Below is a small trained network, with its code and all its weights. Each question gives an input and a class and asks what happens when units are switched off, that is, made to give their printed mean instead of their output.

import numpy as np


def w(rows, s, z=0):
    codes = np.array(rows[::2]) - 128.0
    scale = np.full(codes.shape[1], s)
    scale[-1] = z or s
    return codes * scale


def norm(h):
    return h / np.sqrt((h * h).mean(-1, keepdims=True) + 1e-5)


def f(y):
    return y / 2 * (1 + np.tanh(0.7978845608 * (y + 0.044715 * y**3)))


def log_softmax(a):
    a = a - a.max(-1, keepdims=True)
    return a - np.log(np.exp(a).sum(-1, keepdims=True))


def net(x, mask):
    res = np.array(x, float).reshape(1, 4) / 4 @ E
    u = 0
    for l in range(4):
        y = f(norm(res) @ A[l][:, :-1].T + A[l][:, -1])
        res = res + np.where(mask[u : u + 9], y, B[l][:, -1]) @ B[l][:, :-1]
        u += 9
    return log_softmax(norm(res)[-1] @ U[:, :-1].T + U[:, -1])


A, B = {}, {}
E = w([
[133,131,122,132],'x0',
[224,86,160,48],'x1',
[156,185,210,136],'x2',
[103,235,82,4],'x3',
],0.0043)
A[0] = w([
[107,57,140,100,102],'0.n0',
[160,99,52,152,82],'0.n1',
[219,149,47,189,152],'0.n2',
[110,178,118,180,12],'0.n3',
[124,255,113,52,107],'0.n4',
[35,226,129,196,5],'0.n5',
[160,135,109,173,20],'0.n6',
[144,195,119,97,108],'0.n7',
[172,193,26,96,169],'0.n8',
],0.0045,0.0016)
B[0] = w([
[154,159,101,32,129],'0.n0',
[127,109,123,60,127],'0.n1',
[15,15,253,84,146],'0.n2',
[159,100,93,104,114],'0.n3',
[74,113,180,148,250],'0.n4',
[204,109,94,240,205],'0.n5',
[96,134,113,108,94],'0.n6',
[85,130,166,161,152],'0.n7',
[90,77,212,104,200],'0.n8',
],0.0045,0.0018)
A[1] = w([
[54,237,92,37,180],'1.n0',
[171,52,101,119,52],'1.n1',
[139,49,91,2,124],'1.n2',
[195,160,179,47,128],'1.n3',
[66,174,107,240,213],'1.n4',
[112,116,116,58,7],'1.n5',
[183,57,203,244,124],'1.n6',
[118,10,133,179,52],'1.n7',
[195,64,54,102,26],'1.n8',
],0.0042,0.0013)
B[1] = w([
[91,41,238,149,207],'1.n0',
[123,110,112,83,131],'1.n1',
[135,96,61,170,185],'1.n2',
[175,143,87,213,174],'1.n3',
[244,110,120,37,253],'1.n4',
[46,74,58,142,113],'1.n5',
[51,132,213,77,241],'1.n6',
[3,169,186,69,179],'1.n7',
[39,189,84,94,119],'1.n8',
],0.0038,0.0024)
A[2] = w([
[102,246,97,63,127],'2.n0',
[125,56,71,126,71],'2.n1',
[120,73,125,222,236],'2.n2',
[104,101,73,164,254],'2.n3',
[206,63,135,29,147],'2.n4',
[245,107,151,126,63],'2.n5',
[27,218,93,206,230],'2.n6',
[109,247,87,2,159],'2.n7',
[132,143,238,114,212],'2.n8',
],0.0061,0.0011)
B[2] = w([
[129,2,162,116,142],'2.n0',
[75,245,132,75,157],'2.n1',
[187,101,119,37,207],'2.n2',
[219,151,140,68,170],'2.n3',
[210,136,95,224,209],'2.n4',
[107,167,40,170,169],'2.n5',
[238,67,64,178,225],'2.n6',
[188,14,187,151,164],'2.n7',
[53,116,38,161,254],'2.n8',
],0.0048,0.0031)
A[3] = w([
[144,197,192,150,52],'3.n0',
[191,147,121,139,79],'3.n1',
[111,44,143,128,73],'3.n2',
[115,91,149,135,112],'3.n3',
[136,186,181,147,3],'3.n4',
[95,101,55,55,94],'3.n5',
[152,84,158,163,96],'3.n6',
[126,199,134,192,180],'3.n7',
[255,133,121,102,181],'3.n8',
],0.0094,0.0018)
B[3] = w([
[239,245,32,39,131],'3.n0',
[77,62,58,189,168],'3.n1',
[163,197,246,117,208],'3.n2',
[103,107,136,113,159],'3.n3',
[253,191,17,4,119],'3.n4',
[146,250,138,129,192],'3.n5',
[111,111,77,22,187],'3.n6',
[38,111,123,18,180],'3.n7',
[40,141,104,223,253],'3.n8',
],0.0041,0.0046)
U = w([
[135,90,245,89,109],'0',
[170,103,40,221,63],'1',
[74,185,128,120,255],'2',
[164,235,86,45,23],'3',
],0.011,0.0037)

Each question gives the input, the list of numbers given to net, and the class t.
The units are the neurons (one row each of A and B). Each row of codes is followed by its name. A weight is (code - 128) times the scale printed after its matrix; where a second scale follows, it is the last column's (A, B and U).
mask holds one flag per neuron, layer by layer. A switched-off neuron (its flag False) gives its mean, the last column of its row in B, instead of its output. The means were averaged over made-up inputs and are rounded, as every weight is.
A unit's drop is (log p(t) with every unit on - log p(t) with that unit switched off) / (log p(t) with every unit on - log p(t) with every unit switched off).
The circuit of an input: a set's keep is (log p(t) with only the set's units on - log p(t) with every unit switched off) / (log p(t) with every unit on - log p(t) with every unit switched off). Starting from the 12 units with the biggest drops (on a tie, the unit counted first), units are removed one at a time, each time the one whose removal leaves the highest keep (on an exact tie, the one counted first), for as long as the keep stays at least 0.8.
circuit, biggest first: the units of the circuit, biggest drop first
most important unit: the unit with the biggest drop
k most important neurons: the k neurons with the biggest drops, biggest first
k most important neurons of layer l: the k neurons of layer l with the biggest drops, biggest first
input [-1,7,1,-5], class 1: circuit, biggest first	(2.n4; 2.n5)
input [7,4,2,0], class 2: circuit, biggest first	(1.n4; 2.n7; 2.n0)
input [4,1,6,0], class 3: circuit, biggest first	(3.n0)
input [-4,5,-5,6], class 0: 2 most important neurons	(2.n7; 0.n5)
input [8,7,0,8], class 0: circuit, biggest first	(2.n7; 2.n0)
input [-3,-7,5,5], class 1: 2 most important neurons	(2.n6; 0.n5)
input [-3,-5,1,3], class 1: 2 most important neurons	(0.n5; 2.n6)
input [8,0,-7,-3], class 2: circuit, biggest first	(2.n1; 2.n6)
input [4,-7,2,-7], class 0: 2 most important neurons	(1.n6; 2.n4)
input [3,2,6,-3], class 3: circuit, biggest first	(3.n0; 3.n4; 2.n6)
input [6,-8,-5,7], class 1: 4 most important neurons	(2.n6; 0.n5; 1.n6; 1.n7)
input [2,7,7,-4], class 1: 3 most important neurons of layer 2	(2.n1; 2.n4; 2.n8)
input [-7,7,8,-7], class 3: 2 most important neurons of layer 0	(0.n5; 0.n8)
input [2,-5,3,3], class 1: circuit, biggest first	(2.n6)
input [-6,1,-1,-2], class 2: 3 most important neurons of layer 2	(2.n1; 2.n3; 2.n8)
input [-7,3,1,-2], class 2: 2 most important neurons of layer 2	(2.n6; 2.n7)
input [-4,1,7,2], class 3: 2 most important neurons	(3.n0; 3.n4)
input [-6,5,-4,-4], class 2: 4 most important neurons of layer 1	(1.n4; 1.n8; 1.n7; 1.n6)
input [4,7,-8,-6], class 3: 2 most important neurons	(1.n8; 0.n5)
input [0,-5,6,-5], class 3: 2 most important neurons of layer 0	(0.n8; 0.n4)
input [7,8,-1,6], class 1: most important unit	2.n4
